How the units are linked:
gusu $ tave
gusu % silo
gusu @ zezi
gusu & befi
gusu ~ lelo
gusu * dafo
fufa $ bobu
fufa % soma
fufa @ lisi
fufa & fide
fufa ~ mipe
fufa * doma
suma $ lovo
suma % bivu
suma @ nite
suma & funu
suma ~ nebe
suma * talu
teva $ fuvo
teva % kuzu
teva @ mite
teva & mone
teva ~ pitu
teva * ladu
levu $ pitu
levu % ladu
levu @ teva
levu & tome
levu ~ boro
levu * gire
zare $ bola
zare % vomi
zare @ fedo
zare & lupe
zare ~ pidu
zare * tufa
zabo $ padu
zabo % bego
zabo @ lobu
zabo & gema
zabo ~ zuse
zabo * naze
sogo $ kuzu
sogo % zibi
sogo @ lapa
sogo & teva
sogo ~ ladu
sogo * zumo
napi $ funu
napi % suma
napi @ nebe
napi & dutu
napi ~ keru
napi * fipi
rasa $ fufa
rasa % kase
rasa @ doma
rasa & kore
rasa ~ devu
rasa * sufa
gotu $ gire
gotu % vimi
gotu @ figu
gotu & puni
gotu ~ tudi
gotu * funu
gazi $ rari
gazi % zuka
gazi @ voso
gazi & rula
gazi ~ melu
gazi * fuza
lera $ bube
lera % pizi
lera @ gane
lera & zege
lera ~ vepa
lera * gema
kopi $ koru
kopi % keru
kopi @ dutu
kopi & pite
kopi ~ fata
kopi * galu
neme $ zuka
neme % supa
neme @ pifu
neme & gazi
neme ~ fuza
neme * fami
dutu $ tudi
dutu % funu
dutu @ gotu
dutu & vopo
dutu ~ koru
dutu * keru
talu $ nite
talu % puni
talu @ bivu
talu & nebe
talu ~ suma
talu * vopo
silo $ guti
silo % fata
silo @ pite
silo & tave
silo ~ zezi
silo * turi
fuza $ voso
fuza % pifu
fuza @ zuka
fuza & melu
fuza ~ gazi
fuza * neme
naze $ lobu
naze % zege
naze @ bego
naze & zuse
naze ~ zabo
naze * velo
tome $ dezo
tome % pitu
tome @ mone
tome & zumo
tome ~ gezo
tome * boro
dezo $ buke
dezo % bovu
dezo @ seta
dezo & lapa
dezo ~ zibi
dezo * mone
soma $ neme
soma % zafi
soma @ fami
soma & bobu
soma ~ lisi
soma * pilo
vomi $ naze
vomi % zova
vomi @ velo
vomi & bola
vomi ~ fedo
vomi * nako
vaga $ dafo
vaga % vemi
vaga @ timo
vaga & pifu
vaga ~ supa
vaga * rula
seta $ nako
seta % zoze
seta @ rigi
seta & tufa
seta ~ buke
seta * bovu
supa $ gusu
supa % timo
supa @ dafo
supa & zuka
supa ~ pifu
supa * vaga
bego $ kivi
bego % vuki
bego @ gavi
bego & padu
bego ~ lobu
bego * zege
funu $ figu
funu % lovo
funu @ vimi
funu & tudi
funu ~ gotu
funu * nebe
zumo $ lapa
zumo % dezo
zumo @ zibi
zumo & ladu
zumo ~ sogo
zumo * gezo
figu $ ladu
figu % zumo
figu @ sogo
figu & levu
figu ~ gire
figu * vimi
fuvo $ zoze
fuvo % pidu
fuvo @ lupe
fuvo & seta
fuvo ~ bovu
fuvo * mite
mibi $ pane
mibi % fide
mibi @ sabi
mibi & kase
mibi ~ some
mibi * sesu
boro $ mone
boro % teva
boro @ pitu
boro & gezo
boro ~ tome
boro * levu
some $ pilo
some % sabi
some @ pane
some & doma
some ~ kase
some * mibi
bovu $ rigi
bovu % lupe
bovu @ zoze
bovu & buke
bovu ~ seta
bovu * fuvo
doma $ lisi
doma % pilo
doma @ soma
doma & mipe
doma ~ fufa
doma * kase
fefi $ keru
fefi % fipi
fefi @ napi
fefi & kopi
fefi ~ galu
fefi * tave
pidu $ papo
pidu % fedo
pidu @ bola
pidu & zoze
pidu ~ lupe
pidu * zare
bube $ devu
bube % sufa
bube @ rasa
bube & gavi
bube ~ vuki
bube * gane
koru $ puni
koru % gotu
koru @ tudi
koru & talu
koru ~ vopo
koru * dutu
kore $ fide
kore % fufa
kore @ mipe
kore & mibi
kore ~ sesu
kore * devu
bola $ zuse
bola % naze
bola @ zabo
bola & bedo
bola ~ papo
bola * fedo
nite $ gezo
nite % boro
nite @ tome
nite & vimi
nite ~ lovo
nite * bivu
zezi $ fipi
zezi % pite
zezi @ guti
zezi & fefi
zezi ~ tave
zezi * silo
lete $ some
lete % sesu
lete @ mibi
lete & sufa
lete ~ tomo
lete * kivi
bedo $ lera
bedo % zuse
bedo @ gema
bedo & zova
bedo ~ lali
bedo * papo
padu $ tomo
padu % kivi
padu @ lete
padu & gane
padu ~ pizi
padu * lobu
galu $ dutu
galu % napi
galu @ keru
galu & fata
galu ~ kopi
galu * fefi
lali $ vepa
lali % gema
lali @ lera
lali & velo
lali ~ zova
lali * bedo
fipi $ nebe
fipi % talu
fipi @ suma
fipi & keru
fipi ~ napi
fipi * guti
rigi $ zova
rigi % bedo
rigi @ lali
rigi & vomi
rigi ~ nako
rigi * zoze
lupe $ bedo
lupe % bola
lupe @ papo
lupe & rigi
lupe ~ zoze
lupe * pidu
tudi $ levu
tudi % figu
tudi @ gire
tudi & bivu
tudi ~ puni
tudi * gotu
bivu $ tome
bivu % levu
bivu @ boro
bivu & lovo
bivu ~ nite
bivu * puni
lelo $ fefi
lelo % zezi
lelo @ tave
lelo & pofe
lelo ~ befi
lelo * gusu
puni $ boro
puni % gire
puni @ levu
puni & nite
puni ~ bivu
puni * tudi
fami $ pifu
fami % vaga
fami @ supa
fami & fuza
fami ~ neme
fami * zafi
pitu $ bovu
pitu % mite
pitu @ fuvo
pitu & dezo
pitu ~ mone
pitu * teva
kivi $ mibi
kivi % kore
kivi @ sesu
kivi & tomo
kivi ~ lete
kivi * gavi
lapa $ zare
lapa % buke
lapa @ tufa
lapa & mite
lapa ~ kuzu
lapa * zibi
pizi $ sufa
pizi % lete
pizi @ tomo
pizi & bube
pizi ~ gane
pizi * padu
sabi $ muri
sabi % vale
sabi @ lona
sabi & pilo
sabi ~ pane
sabi * fide
gire $ teva
gire % sogo
gire @ ladu
gire & boro
gire ~ levu
gire * figu
rula $ timo
rula % rari
rula @ vemi
rula & supa
rula ~ vaga
rula * melu
bobu $ gazi
bobu % neme
bobu @ fuza
bobu & lona
bobu ~ vale
bobu * lisi
befi $ galu
befi % tave
befi @ fefi
befi & bogi
befi ~ pofe
befi * lelo
tufa $ fedo
tufa % nako
tufa @ vomi
tufa & pidu
tufa ~ zare
tufa * buke
fata $ vopo
fata % dutu
fata @ koru
fata & guti
fata ~ pite
fata * kopi
vuki $ kore
vuki % rasa
vuki @ devu
vuki & kivi
vuki ~ gavi
vuki * bube
zoze $ lali
zoze % papo
zoze @ bedo
zoze & nako
zoze ~ rigi
zoze * lupe
velo $ bego
velo % vepa
velo @ zege
velo & zabo
velo ~ naze
velo * zova
fedo $ zabo
fedo % velo
fedo @ naze
fedo & papo
fedo ~ bola
fedo * vomi
lovo $ zumo
lovo % tome
lovo @ gezo
lovo & figu
lovo ~ vimi
lovo * nite
turi $ pite
turi % kopi
turi @ fata
turi & zezi
turi ~ silo
turi * bogi
vale $ melu
vale % fuza
vale @ gazi
vale & muri
vale ~ lona
vale * bobu
pifu $ lelo
pifu % dafo
pifu @ gusu
pifu & voso
pifu ~ zuka
pifu * supa
vemi $ turi
vemi % pofe
vemi @ bogi
vemi & dafo
vemi ~ timo
vemi * rari
nebe $ vimi
nebe % nite
nebe @ lovo
nebe & gotu
nebe ~ funu
nebe * suma
mone $ seta
mone % fuvo
mone @ bovu
mone & zibi
mone ~ dezo
mone * pitu
pilo $ fami
pilo % muri
pilo @ zafi
pilo & lisi
pilo ~ soma
pilo * pane
pane $ zafi
pane % lona
pane @ muri
pane & soma
pane ~ pilo
pane * sabi
pofe $ kopi
pofe % fefi
pofe @ galu
pofe & turi
pofe ~ bogi
pofe * befi
gema $ gane
gema % padu
gema @ pizi
gema & vepa
gema ~ lera
gema * zuse
fide $ lona
fide % bobu
fide @ vale
fide & pane
fide ~ sabi
fide * mipe
zege $ gavi
zege % bube
zege @ vuki
zege & lobu
zege ~ bego
zege * vepa
rari $ bogi
rari % befi
rari @ pofe
rari & timo
rari ~ vemi
rari * voso
zuse $ pizi
zuse % lobu
zuse @ padu
zuse & lera
zuse ~ gema
zuse * zabo
mipe $ vale
mipe % lisi
mipe @ bobu
mipe & sabi
mipe ~ fide
mipe * fufa
zova $ zege
zova % lera
zova @ vepa
zova & naze
zova ~ velo
zova * lali
lobu $ lete
lobu % gavi
lobu @ kivi
lobu & pizi
lobu ~ padu
lobu * bego
gavi $ sesu
gavi % devu
gavi @ kore
gavi & lete
gavi ~ kivi
gavi * vuki
melu $ vemi
melu % voso
melu @ rari
melu & vaga
melu ~ rula
melu * gazi
voso $ pofe
voso % lelo
voso @ befi
voso & vemi
voso ~ rari
voso * zuka
kase $ soma
kase % pane
kase @ pilo
kase & fufa
kase ~ doma
kase * some
bogi $ fata
bogi % galu
bogi @ kopi
bogi & silo
bogi ~ turi
bogi * pofe
vimi $ sogo
vimi % gezo
vimi @ zumo
vimi & gire
vimi ~ figu
vimi * lovo
lona $ rula
lona % gazi
lona @ melu
lona & zafi
lona ~ muri
lona * vale
lisi $ fuza
lisi % fami
lisi @ neme
lisi & vale
lisi ~ bobu
lisi * soma
ladu $ mite
ladu % lapa
ladu @ kuzu
ladu & pitu
ladu ~ teva
ladu * sogo
kuzu $ pidu
kuzu % tufa
kuzu @ zare
kuzu & fuvo
kuzu ~ mite
kuzu * lapa
gane $ rasa
gane % tomo
gane @ sufa
gane & vuki
gane ~ bube
gane * pizi
zuka $ befi
zuka % gusu
zuka @ lelo
zuka & rari
zuka ~ voso
zuka * pifu
dafo $ zezi
dafo % turi
dafo @ silo
dafo & lelo
dafo ~ gusu
dafo * timo
guti $ suma
guti % vopo
guti @ talu
guti & napi
guti ~ fipi
guti * pite
gezo $ zibi
gezo % mone
gezo @ dezo
gezo & sogo
gezo ~ zumo
gezo * tome
pite $ talu
pite % koru
pite @ vopo
pite & fipi
pite ~ guti
pite * fata
sesu $ sabi
sesu % mipe
sesu @ fide
sesu & some
sesu ~ mibi
sesu * kore
devu $ mipe
devu % doma
devu @ fufa
devu & sesu
devu ~ kore
devu * rasa
buke $ vomi
buke % rigi
buke @ nako
buke & zare
buke ~ tufa
buke * seta
tomo $ kase
tomo % mibi
tomo @ some
tomo & rasa
tomo ~ sufa
tomo * lete
muri $ vaga
muri % melu
muri @ rula
muri & fami
muri ~ zafi
muri * lona
mite $ lupe
mite % zare
mite @ pidu
mite & bovu
mite ~ fuvo
mite * kuzu
zafi $ supa
zafi % rula
zafi @ vaga
zafi & neme
zafi ~ fami
zafi * muri
zibi $ tufa
zibi % seta
zibi @ buke
zibi & kuzu
zibi ~ lapa
zibi * dezo
papo $ gema
papo % zabo
papo @ zuse
papo & lali
papo ~ bedo
papo * bola
vopo $ bivu
vopo % tudi
vopo @ puni
vopo & suma
vopo ~ talu
vopo * koru
tave $ napi
tave % guti
tave @ fipi
tave & galu
tave ~ fefi
tave * zezi
vepa $ vuki
vepa % gane
vepa @ bube
vepa & bego
vepa ~ zege
vepa * lera
nako $ velo
nako % lali
nako @ zova
nako & fedo
nako ~ vomi
nako * rigi
timo $ silo
timo % bogi
timo @ turi
timo & gusu
timo ~ dafo
timo * vemi
keru $ gotu
keru % nebe
keru @ funu
keru & koru
keru ~ dutu
keru * napi
sufa $ doma
sufa % some
sufa @ kase
sufa & devu
sufa ~ rasa
sufa * tomo

The rows follow the links: the fewer symbols apart two units are, the more alike their rows tend to be.

Each row is also shifted at random along 6 hidden directions that mean nothing.

Some units, each with a row of numbers:
muri [680,199,52,64,33,210,-467,18,44,217,-216,-182,-269,-111,148,196,-14,-91,-40,-30,29,-40,-23,-232,188,-146,106,182,-124,-190,175,114,114,-140,124,147,-18,143]
pofe [1101,-119,-30,107,-7,195,-363,99,2,112,-222,-273,-186,-130,80,347,-120,217,164,-100,-277,194,67,-218,131,-251,-57,202,111,-177,-85,148,-112,-173,-2,116,-23,-100]
zare [81,182,-79,-233,294,73,-276,34,19,588,237,-238,-237,263,80,-22,-161,-185,198,-68,280,-60,234,87,19,136,-33,-180,-23,-109,59,-276,-84,150,-80,149,-299,82]
napi [-110,236,-40,-68,467,553,555,334,-142,-368,-127,-825,-528,-58,91,371,-36,-244,432,-34,73,-413,43,-178,-291,-336,68,112,-17,-193,158,-171,336,-151,-33,-118,-237,-136]
bivu [541,136,-72,-101,54,141,19,129,-87,-231,53,-524,-402,13,-34,362,-172,-232,332,-77,-232,-159,226,18,28,-84,-57,-40,163,-19,56,-189,-11,-10,-104,127,-221,-201]
fipi [598,383,17,-51,344,223,416,-395,3,-177,-73,-405,-325,-106,-119,870,-100,-595,425,162,-276,175,128,-130,1,68,-39,148,-43,-101,-31,-738,121,-242,-143,-65,-307,-186]
gotu [399,57,-192,13,-159,-84,-34,-64,-75,-76,26,205,18,27,53,-18,-231,-162,212,47,-111,29,3,36,168,137,-189,-53,40,-34,-31,-114,-85,11,-24,92,72,-258]
bube [28,165,110,-31,129,26,-151,-118,88,312,77,199,60,132,137,-103,105,-160,-204,121,244,31,-55,17,23,102,120,-44,-105,-129,133,-47,27,42,173,-38,92,255]
galu [-500,-279,-100,94,-14,17,210,184,-124,-183,-182,-227,-21,-189,-110,-116,-57,501,172,-206,-94,-80,-91,-132,-74,-167,-123,115,-32,119,-163,147,69,-74,-177,19,-96,-174]
zafi [-904,51,25,93,95,200,-278,4,52,370,-223,-261,-258,-137,233,-292,-90,166,62,-126,-52,-288,-5,-272,206,73,41,216,-126,-134,8,-207,60,-165,17,198,-156,159]
pitu [411,442,-156,-118,-17,-12,-202,-99,-93,-15,212,332,22,230,52,222,-148,-617,84,228,293,74,-25,189,70,71,-78,-203,-139,-92,294,83,88,146,163,-19,208,-177]
levu [38,-472,-132,-86,109,-79,282,173,-98,235,121,173,140,143,-133,-88,-62,627,194,-255,98,342,17,89,-167,-91,-197,-135,37,1,-370,123,-164,102,-171,-20,-87,-182]
melu [605,-166,136,144,-156,-60,206,-266,110,-379,-231,-222,20,-296,-199,268,161,217,-72,-16,-535,108,-25,-125,56,-17,63,229,30,161,-230,-193,20,-182,-149,-51,-98,-11]
vaga [344,-54,-165,229,-240,-292,-1027,-41,-14,471,-244,13,354,-295,39,-565,-279,329,-133,84,-5,-52,-101,-170,299,138,-133,163,-94,237,40,297,-110,-94,-88,93,1,-14]
fata [472,41,-144,124,-72,-219,-63,-304,-35,180,-113,262,208,-154,-206,210,-180,-5,159,35,1,398,-105,-90,181,98,-212,86,-93,130,-156,-125,-53,-140,-155,25,-88,-237]
vemi [735,-38,-136,146,135,136,-957,139,7,591,-253,-494,-35,-180,239,-97,-295,247,142,70,-198,-41,146,-288,178,-37,-83,214,62,-122,50,56,-169,-175,-5,60,-108,-4]
gezo [343,-88,-112,-116,218,10,157,-68,-52,286,193,162,28,224,-68,292,-81,110,242,-47,73,423,84,101,-76,-15,-129,-129,-12,-146,-185,-114,-136,91,-61,-25,-40,-160]
kivi [-235,95,92,-45,54,149,-457,-72,126,391,11,-205,-107,70,285,-242,-7,38,-126,41,-141,-207,133,-31,106,139,133,29,-32,-182,58,-178,-27,23,137,70,-3,265]
gavi [-661,428,165,-85,276,231,594,260,6,-172,25,111,-286,150,164,-58,273,-690,-149,27,658,-416,-137,-19,-200,-102,271,-36,-73,-211,407,-23,243,-11,287,-73,114,298]
zege [193,155,287,-48,-160,-40,171,-113,88,-915,142,-474,69,-66,-244,369,328,-288,-351,278,-425,-234,43,235,-245,-140,283,-90,24,356,210,125,303,152,2,-249,-12,85]
puni [847,-168,-53,-87,48,219,415,385,-120,-467,44,-377,-348,57,-53,316,9,172,251,-251,-84,-94,48,18,-144,-337,-7,-17,158,-40,-59,165,51,33,-67,57,-87,-173]
gusu [394,31,-109,89,219,209,-160,515,-134,309,-274,76,-202,-55,214,-116,-104,-57,98,-154,616,-85,-152,-300,-25,-302,1,136,34,-247,183,452,-65,-129,168,54,109,13]
lobu [598,346,189,-61,46,-85,-111,-222,104,-32,144,123,89,54,-141,288,158,-470,-273,246,188,114,-41,138,-50,7,185,-75,-114,87,240,31,154,82,86,-93,-12,158]
vuki [-660,142,109,-75,85,166,-689,-305,165,536,71,-467,-58,85,344,-237,-102,103,-21,171,-446,-231,259,-34,175,349,74,20,-71,-170,18,-492,-66,18,75,66,-164,266]
lali [179,-126,207,-106,-184,17,201,-187,130,-478,247,-85,-14,126,-56,378,224,-29,-184,57,-544,100,158,255,-63,-7,125,-125,165,15,-85,-116,-44,143,39,-73,92,38]
zezi [-554,-123,-151,74,-22,101,-272,186,-74,139,-205,-404,-212,-164,84,-128,-227,366,262,-190,-181,-157,47,-234,148,-59,-109,151,9,5,-102,-10,-26,-135,-149,173,-208,-140]
pifu [-187,-113,5,150,99,-59,288,195,-65,-38,-276,15,73,-224,-40,-263,81,140,-43,-75,248,-83,-185,-244,-81,-123,23,189,8,66,-33,107,11,-150,-46,-91,-24,39]
mone [103,154,-65,-196,137,333,220,294,-118,-209,180,-164,-326,240,140,153,-9,-164,165,-85,232,-188,29,137,-184,-234,22,-159,-73,-168,194,184,230,177,129,-2,26,-80]
lovo [-733,-80,-288,-44,25,-241,-63,96,-99,580,57,392,54,122,-15,-444,-321,92,261,-197,416,98,33,22,128,238,-283,-111,-15,7,-131,-125,-263,38,-160,218,-104,-174]
bola [-185,68,137,-277,345,308,182,-3,86,362,236,-218,-419,325,161,311,77,-162,160,-119,-14,70,269,81,-57,58,98,-108,88,-345,-87,-478,-134,55,84,87,-179,192]
sesu [-291,183,58,17,-3,45,-858,182,82,433,-87,-461,-250,-79,186,-309,-83,-135,-139,-44,111,-403,158,-143,207,30,162,81,62,29,283,51,-74,-15,20,257,-226,281]
bego [-154,-320,101,-47,-13,-155,-311,-278,191,496,137,80,280,96,-76,-210,90,668,-214,-73,-199,337,60,91,31,155,13,-71,-123,65,-318,-76,-102,102,-88,-6,-112,217]
naze [502,59,153,-197,82,106,47,-37,118,131,205,60,-306,234,-110,449,172,-146,-54,-203,141,233,109,133,11,-126,156,-139,24,-92,7,-59,-41,98,45,170,-130,183]
mibi [-69,15,58,116,-137,-242,-377,221,30,192,-95,280,98,-67,-51,-368,85,-97,-309,-71,492,-106,-127,-59,86,-32,103,33,41,163,229,407,-72,12,84,131,31,223]
sufa [-324,-23,201,26,-92,96,334,148,57,-317,-22,-22,-136,0,68,-127,317,-59,-271,-79,10,-260,-33,10,-93,-68,241,43,76,-17,97,47,88,-24,143,-17,141,252]
kopi [145,334,-120,147,-126,-271,87,-271,-56,-290,-119,242,139,-202,-251,286,-140,-561,90,231,53,109,-152,-45,134,101,-150,72,-70,216,141,-106,76,-142,-93,-28,-35,-268]
lupe [-703,-123,60,-166,24,66,-267,-188,85,-62,245,-784,25,80,131,-146,-101,261,96,179,-797,-315,401,223,-57,255,6,-143,179,99,-142,-482,-102,167,-156,-105,-230,4]
gane [-352,-153,233,-32,-94,41,-58,-286,155,-307,89,-433,195,-53,52,-82,194,290,-219,233,-723,-137,122,139,-119,140,142,9,24,69,-120,-232,98,49,35,-233,36,164]
turi [118,200,-161,134,-56,-38,-88,202,-124,17,-206,315,-112,-102,13,30,-130,-337,130,-47,440,-1,-179,-198,139,-163,-74,116,-9,-55,211,270,10,-133,58,126,123,-132]
rigi [272,-26,57,-257,416,187,104,111,35,609,232,9,-235,340,114,122,36,22,139,-166,330,182,187,65,-111,-3,41,-162,25,-285,-98,-219,-140,123,36,53,-170,183]
teva [480,-370,-17,-129,31,87,424,-80,-30,20,200,278,105,237,-43,260,63,523,99,-138,-208,481,6,167,-144,-81,-124,-153,-55,-176,-391,4,-53,133,-25,-85,123,-114]
supa [38,-214,-79,263,-167,-461,164,-66,-42,158,-260,850,519,-205,-207,-464,56,165,-209,-13,450,284,-386,-126,86,135,-122,133,-98,213,-118,261,-117,-116,-66,-62,206,-36]

In each set, the symbols that take the first to the second take the third to the fourth, perhaps in another order. Give the fourth.
Answers are names.
[-124,-54,-21,168,-14,-56,-233,94,-43,45,-257,-241,71,-263,10,-285,-55,136,-13,11,5,-224,-71,-211,45,-2,-23,207,14,145,35,61,9,-143,-99,-16,-122,26]
to [-507,111,-87,74,-13,-16,46,-221,-43,-273,-114,-418,-56,-261,-87,195,-179,-107,253,115,-379,-114,64,-94,107,100,-101,124,-1,144,-51,-349,101,-169,-202,15,-226,-218]
as [-265,169,-180,-202,398,411,-162,395,-134,368,156,-353,-396,278,259,17,-231,-18,320,-120,381,-200,152,21,-149,-207,-55,-161,-101,-327,157,109,107,145,89,105,-118,-52]
to nako

[109,170,-5,-135,-74,44,-820,-22,85,429,214,-123,-48,230,221,-70,-169,-125,-63,111,-68,-92,242,157,176,98,18,-170,56,-131,175,53,-121,180,131,154,21,120]
to [-543,194,36,-15,56,-101,-130,71,23,248,50,447,182,114,123,-483,95,-220,-274,129,598,-141,-187,52,-49,88,119,-114,-186,-6,254,235,117,107,181,-85,220,227]
as [-405,367,-237,26,186,69,70,143,-176,77,-74,112,-39,12,161,-204,-265,-435,273,132,458,-220,-141,-98,-9,63,-160,5,-136,-92,238,19,151,-54,62,-63,101,-181]
to gire

[487,-119,71,151,-35,-65,-103,-151,85,-255,-237,-441,140,-333,-74,130,15,188,-7,142,-561,-25,44,-171,28,1,39,243,103,167,-138,-169,-20,-187,-142,-138,-133,-33]
to [-557,-210,-115,151,-37,-177,510,64,-103,249,-233,974,160,-50,-41,-251,-6,75,57,-192,508,362,-298,-190,108,66,-199,131,-29,-143,-175,79,-205,-166,57,39,280,-113]
as [47,176,111,34,-166,-155,-239,-193,99,-231,97,94,354,-19,-34,-109,151,-205,-377,344,-84,-97,-77,177,-60,103,130,-86,-98,200,179,156,143,122,135,-222,203,141]
to devu

[324,61,-34,148,-106,26,-53,-141,-13,-255,-226,-64,-38,-202,52,319,-101,-250,89,185,-383,64,-7,-170,149,18,-62,198,123,-63,1,-139,-63,-196,32,-44,87,-154]
to [74,157,-177,11,201,154,53,103,-145,139,-87,-5,-44,-6,139,-37,-204,-124,288,79,172,-58,-64,-85,-30,-23,-153,11,-114,-143,52,-45,92,-82,0,-65,27,-197]
as [524,356,-80,140,184,125,-59,334,-105,-65,-256,-2,-150,-131,92,99,-60,-621,57,149,470,-187,-127,-232,-18,-216,71,165,89,-105,396,294,63,-173,162,-74,141,-26]
to guti

[-762,-109,59,238,-432,-115,-240,-294,67,-389,-215,-141,261,-309,36,-305,11,282,-210,171,-716,-223,-67,-79,164,174,10,195,-37,191,-88,-85,89,-105,-2,-71,107,-7]
to [397,-58,6,94,156,0,-66,56,26,206,-248,-147,-39,-204,-22,-5,-3,97,34,-57,56,6,-47,-233,41,-74,8,206,27,5,-54,-40,-43,-202,-76,-10,-169,61]
as [762,-121,192,-91,-103,-154,-150,-278,177,70,168,96,84,73,-246,347,189,216,-240,-37,-170,439,90,162,18,-1,103,-114,-53,133,-182,-9,-43,124,-64,51,-111,138]
to vuki

[-131,69,54,55,-74,-131,-686,12,113,520,-47,-48,-76,-61,74,-263,-26,-21,-187,-53,114,-96,67,-91,263,139,84,62,52,45,121,8,-171,-33,9,240,-141,277]
to [-282,66,-16,256,-394,-399,254,-227,7,-319,-235,801,372,-252,-183,-284,108,-221,-318,102,226,101,-413,-58,164,161,-32,143,-144,238,71,190,69,-123,61,-37,318,-41]
as [-308,-108,-92,233,-84,-337,-37,-278,7,186,-261,455,439,-221,-49,-300,-107,-9,-48,195,-57,218,-141,-141,157,293,-181,186,22,83,-135,-191,-194,-211,-22,-130,145,-78]
to fipi

[704,14,-41,36,98,68,211,-261,55,340,-193,270,-267,-60,-110,588,-48,-109,263,-198,-15,553,8,-243,205,-7,-105,187,50,-225,-255,-393,-189,-280,-61,204,-149,-94]
to [-300,250,-208,-79,88,230,6,283,-160,-48,-11,-249,-353,54,246,-133,-276,-324,354,-30,144,-424,109,-53,49,-8,-104,-31,3,-169,201,-85,79,-8,47,124,-62,-186]
as [230,-102,-157,-92,139,-36,-24,210,-118,114,107,-103,-36,100,-93,60,-171,66,206,-98,197,91,94,54,-91,-86,-129,-132,75,40,-46,143,-67,69,-104,36,-141,-172]
to buke

[152,-17,48,125,112,-54,307,-69,29,-43,-230,-26,15,-206,-112,89,63,-88,29,-10,53,72,-96,-212,-7,8,35,198,38,39,-97,-208,-21,-229,-94,-74,-121,17]
to [-164,-279,-215,-90,308,486,-166,562,-153,558,-97,-484,-403,126,429,-412,-266,689,446,-389,128,-271,120,-190,-67,-203,-141,-3,-37,-371,-148,122,6,11,-7,200,-143,-60]
as [-185,-98,-121,86,-24,25,-302,-35,-36,141,-155,-352,-99,-200,-53,25,-220,280,233,-83,-300,-5,72,-175,165,5,-169,149,-8,77,-133,-104,-41,-148,-181,136,-236,-161]
to zumo

[-174,-341,-180,79,108,84,-236,199,-72,774,-235,182,-164,-24,123,-211,-215,629,272,-410,215,267,-50,-287,206,-67,-204,137,-41,-224,-289,39,-214,-147,-39,313,-103,-46]
to [-14,-238,-70,-12,54,242,661,340,-163,-470,-50,-62,-64,1,104,-113,13,326,199,-137,-26,-172,-109,-25,-265,-247,-76,3,8,-113,-123,208,145,1,51,-143,175,-202]
as [476,300,180,-70,38,237,-479,-93,159,119,24,-489,-354,37,219,227,75,-344,-110,100,-269,-246,231,-54,153,15,207,55,63,-174,244,-292,14,-59,141,123,-129,282]
to soma

[-18,310,91,138,-99,-53,-1,-456,81,-32,-177,72,-112,-224,-63,272,0,-454,-18,102,-240,45,-20,-163,254,231,35,213,-69,28,16,-490,36,-264,-29,112,-97,72]
to [104,-160,79,-92,501,543,1297,339,-114,-624,-139,-565,-485,-37,-87,568,208,138,390,-242,-34,-106,-53,-163,-471,-463,88,121,-2,-188,-182,-186,308,-169,-83,-227,-185,-103]
as [-812,123,-113,-95,16,74,382,-185,-42,-209,88,-245,-275,7,79,106,-203,-260,390,11,-420,-212,208,17,100,284,-166,-2,154,-79,-112,-716,-89,-66,-142,96,-204,-193]
to lupe

[791,-541,-15,-72,-115,0,70,-152,41,-215,98,-526,-35,-55,-158,366,-54,723,241,-170,-911,295,301,78,-14,-19,-118,-21,218,63,-517,-299,-222,22,-308,36,-296,-235]
to [224,-6,45,-220,297,19,431,-44,22,328,267,145,-115,271,-78,173,72,-70,103,-147,330,217,88,160,-143,95,-13,-159,8,-131,-116,-309,-109,96,-56,32,-176,101]
as [-508,128,166,41,-219,-180,77,-157,99,-196,-22,247,45,-78,-15,-159,186,-325,-294,79,-17,-160,-41,22,138,188,137,61,78,108,105,-144,-70,-49,80,44,66,203]
to rula

[127,206,231,-11,29,23,203,89,84,-197,-58,-43,-249,-48,-64,163,261,-440,-212,-70,243,-197,-27,-75,5,-115,259,77,102,27,250,-8,50,-86,88,100,-51,252]
to [132,188,114,27,208,213,394,-127,86,35,-223,-192,-455,-152,-53,431,110,-263,113,-165,23,0,-17,-279,108,-32,118,249,-42,-143,11,-482,81,-283,-24,172,-272,141]
as [33,133,-113,-206,177,277,-14,236,-100,303,199,-1,-368,297,162,-8,-111,-12,237,-221,410,-74,70,88,5,-99,-44,-186,-152,-254,83,74,108,150,53,203,-36,-20]
to zova

[-210,-157,195,-96,-199,-47,154,-339,166,-252,243,-82,-26,116,-89,299,184,126,-113,-13,-596,188,181,234,3,121,92,-120,124,40,-220,-307,-65,114,-43,44,-48,68]
to [-327,203,205,-19,-7,107,251,-34,88,-161,-16,46,-198,37,101,7,239,-397,-188,8,77,-221,12,-15,13,67,218,49,45,-69,173,-229,42,-34,157,45,33,269]
as [-250,133,1,-270,489,314,-244,16,93,851,217,-323,-384,351,267,70,-131,-87,271,-115,141,4,370,7,8,169,2,-127,37,-389,-9,-504,-203,92,35,167,-302,200]
to pizi

[422,-187,213,157,-120,71,643,-131,81,-480,-185,344,58,-159,-135,346,359,123,-230,-53,-116,266,-256,-113,-55,-182,138,189,-28,-60,-158,72,126,-156,102,-129,214,75]
to [-271,-275,-61,148,-216,-98,242,62,-64,-460,-186,-76,78,-241,-162,-14,0,356,51,-91,-279,25,-124,-109,-16,-115,-99,129,39,171,-207,139,53,-121,-144,-19,5,-206]
as [-463,-7,-136,-101,23,115,-118,27,-82,-91,184,-313,52,127,139,-3,-167,84,194,147,-284,-105,146,155,-80,43,-119,-166,8,-34,-22,-45,65,133,-25,-112,9,-188]
to lali

[47,-413,241,-178,47,296,324,169,117,-266,200,-491,-353,176,-37,336,301,555,-68,-335,-454,10,202,132,-199,-284,207,-83,125,-99,-234,33,41,155,-35,59,-152,212]
to [-511,83,107,40,-127,8,-226,471,10,-168,-97,-176,-164,-73,133,-443,139,-127,-291,-118,390,-555,-68,-55,-21,-181,262,28,103,96,386,446,109,63,137,90,46,249]
as [258,111,4,-224,133,83,547,-191,22,93,264,229,-281,281,-111,374,46,-205,191,-208,187,245,67,150,4,95,-34,-174,-124,-121,-133,-406,21,64,-87,154,-124,-4]
to zuse

